Below are the code and all the weights of a small trained network. Each question names an input and a class and asks about switching units off, where a switched-off unit gives its printed mean instead of its output.

import numpy as np


def w(rows, s, z=0):
    codes = np.array(rows[::2]) - 128.0
    scale = np.full(codes.shape[1], s)
    scale[-1] = z or s
    return codes * scale


def f(y):
    return np.maximum(y, 0)


def log_softmax(a):
    a = a - a.max(-1, keepdims=True)
    return a - np.log(np.exp(a).sum(-1, keepdims=True))


def net(x, mask):
    res = np.array(x, float).reshape(1, 8) / 4 @ E
    y = f(res @ A[0][:, :-1].T + A[0][:, -1])
    res = res + np.where(mask, y, B[0][:, -1]) @ B[0][:, :-1]
    return log_softmax(res[-1] @ U[:, :-1].T + U[:, -1])


A, B = {}, {}
E = w([
[123,7,82,136,160,188],'x0',
[127,129,126,130,127,130],'x1',
[190,153,105,104,12,192],'x2',
[129,127,129,126,128,127],'x3',
[129,129,127,127,129,128],'x4',
[132,128,130,125,131,128],'x5',
[126,129,126,129,126,128],'x6',
[69,146,57,6,137,113],'x7',
],0.012)
A[0] = w([
[154,84,81,124,82,195,87],'neuron 0',
[89,20,111,146,213,127,124],'neuron 1',
[147,59,169,221,164,142,254],'neuron 2',
[67,112,45,65,168,116,153],'neuron 3',
[134,178,86,64,73,137,125],'neuron 4',
[168,69,71,118,91,220,71],'neuron 5',
[91,186,190,139,173,7,200],'neuron 6',
[154,159,81,75,71,182,88],'neuron 7',
[55,126,42,4,150,108,156],'neuron 8',
[119,55,161,194,181,136,188],'neuron 9',
[115,199,93,68,97,105,124],'neuron 10',
[86,183,197,138,181,2,205],'neuron 11',
[198,183,214,178,65,147,199],'neuron 12',
[96,170,69,43,109,118,163],'neuron 13',
[69,88,54,74,185,123,116],'neuron 14',
[62,120,89,89,188,81,127],'neuron 15',
[101,176,96,61,109,111,133],'neuron 16',
[176,222,157,105,31,141,151],'neuron 17',
[63,88,70,60,170,120,114],'neuron 18',
[159,69,89,119,104,198,104],'neuron 19',
],0.0073,0.0044)
B[0] = w([
[112,174,168,114,144,182,186],'neuron 0',
[160,67,81,190,110,70,219],'neuron 1',
[123,103,178,229,160,122,248],'neuron 2',
[152,117,43,111,84,139,218],'neuron 3',
[91,157,78,113,170,90,198],'neuron 4',
[102,179,190,104,144,214,199],'neuron 5',
[118,160,172,83,113,228,247],'neuron 6',
[78,180,135,120,187,93,193],'neuron 7',
[132,148,2,89,95,133,253],'neuron 8',
[126,92,160,222,164,98,217],'neuron 9',
[86,144,76,100,170,105,201],'neuron 10',
[116,152,177,91,120,232,254],'neuron 11',
[197,166,124,198,66,103,250],'neuron 12',
[80,155,63,92,170,114,218],'neuron 13',
[163,112,57,126,75,132,209],'neuron 14',
[161,114,89,122,83,147,209],'neuron 15',
[81,151,72,96,172,117,197],'neuron 16',
[171,158,99,173,102,46,238],'neuron 17',
[159,120,49,119,79,129,207],'neuron 18',
[110,140,172,128,142,185,189],'neuron 19',
],0.0085,0.01)
U = w([
[139,147,234,144,140,218,252],'0',
[214,118,93,144,28,54,119],'1',
[77,138,120,72,149,222,75],'2',
[87,153,112,116,220,1,60],'3',
[108,52,148,170,235,52,111],'4',
],0.01,0.0027)

Each question gives the input, the list of numbers given to net, and the class t.
The units are the neurons (one row each of A and B). Each row of codes is followed by its name. A weight is (code - 128) times the scale printed after its matrix; where a second scale follows, it is the last column's (A, B and U).
mask holds one flag per neuron, in row order. A switched-off neuron (its flag False) gives its mean, the last column of its row in B, instead of its output. The means were averaged over made-up inputs and are rounded, as every weight is.
A unit's drop is (log p(t) with every unit on - log p(t) with that unit switched off) / (log p(t) with every unit on - log p(t) with every unit switched off).
The circuit of an input: a set's keep is (log p(t) with only the set's units on - log p(t) with every unit switched off) / (log p(t) with every unit on - log p(t) with every unit switched off). Starting from the 12 units with the biggest drops (on a tie, the unit counted first), units are removed one at a time, each time the one whose removal leaves the highest keep (on an exact tie, the one counted first), for as long as the keep stays at least 0.8.
units of the circuit, in order: the units of the circuit, biggest drop first
unit that matters most: the unit with the biggest drop
top k neurons: the k neurons with the biggest drops, biggest first
drop when u is switched off: that unit's drop, to one decimal
input [4,7,0,2,7,-6,-4,-7], class 4: units of the circuit, in order -> neuron 9; neuron 2
input [8,-3,-1,5,-8,-6,5,-5], class 4: unit that matters most -> neuron 1
input [1,-1,-3,1,1,4,-7,-3], class 4: units of the circuit, in order -> neuron 9; neuron 2
input [0,-4,-2,-5,-2,-5,0,0], class 0: units of the circuit, in order -> neuron 8; neuron 17; neuron 13
input [0,2,4,-3,-6,-7,5,8], class 3: top 4 neurons -> neuron 11; neuron 6; neuron 4; neuron 7
input [0,-1,-8,-3,-1,7,-4,2], class 2: top 4 neurons -> neuron 11; neuron 6; neuron 12; neuron 17
input [7,2,-1,-2,3,-2,-4,1], class 1: top 3 neurons -> neuron 1; neuron 14; neuron 18
input [-7,4,1,-8,-1,3,4,1], class 3: top 2 neurons -> neuron 17; neuron 10
input [0,1,-2,-6,4,5,-1,-5], class 0: drop when neuron 16 is switched off -> 0.1
input [0,-1,-1,7,5,2,-3,-4], class 0: drop when neuron 5 is switched off -> -0.1
input [8,-3,-1,-7,1,-7,6,5], class 1: drop when neuron 1 is switched off -> 0.2
